Rows and whether each has a hidden trait (one of two labels; each part has its own)
In the rows, zero is written as 100.
[115  90 111  93  94 112  73  91  98 115  40 105  99  99 101 103 105 100
 146  92 111 150  98  84  82  72  89 111 147  94 101  97  85  98] | Suma
[ 42 111  96  97 103  94 126 114  77  83  76  87  99 101  96  84  95  91
  96 109  90  51 128  99 119 119 109  95  98  91  78  92 119 113] | bezod
[107 108  87 107 109  93 127 105 103  76 152  93 100 100 100  97  96 101
  60 106  92  57 103 123 110 132 112  89  47 105  93 105 117  99] | bezod
[110 111  90  85 110 102 107 102 106  67 157  98 104 100  99 100 104 106
  75 106  92  86 101 118  95 135 110  90  76  81 100 105 117 102] | bezod
[100 104  96  87 103 101 121 105  96  88  95  98  99  99  99  98 102 100
  90 100  98  92 103 101  99 110 104  96  99  90 100  96 105 104] | bezod
[111  98 101  94  98 102 102  97 103 100 101 102 100  98 100 102 104 101
 107 100 101 112  97  94  97  92  99 104 110  98 105 100 101  99] | Suma
[ 99 103  95  78  99  97 127 107 102  92  95  99  99  98 100  98 101 101
  97 101  98 118 103  95  99 103 106  95 106  92 103  93 115 105] | bezod
[101 109  94  57 103 108 125 105  97  83  82 100  99  95  98 103 103 107
 108  99  96 111 104  99  87 112 110  94 126  52  98  90 122 109] | Suma
[ 99  99 100  97 101 100 107 102 102  97 111 101 100 101 100 100 104 102
  98 100 101 105  98  99 105 101 101  99 125 100 104  99 100  99] | bezod
[114  91 109  99  91 110  82  90  96 122  57 107  99  97 100 105 105 101
 143  93 111 153  93  75  82  63  86 107 147  97 115  98  91  97] | Suma
[ 83 106  99  82 103 101 116 102  97  88  95  96  99  98  98  96 103  94
  94 102  97  94 106  97 105 107 108  97 115  84  97  94  97 105] | Suma
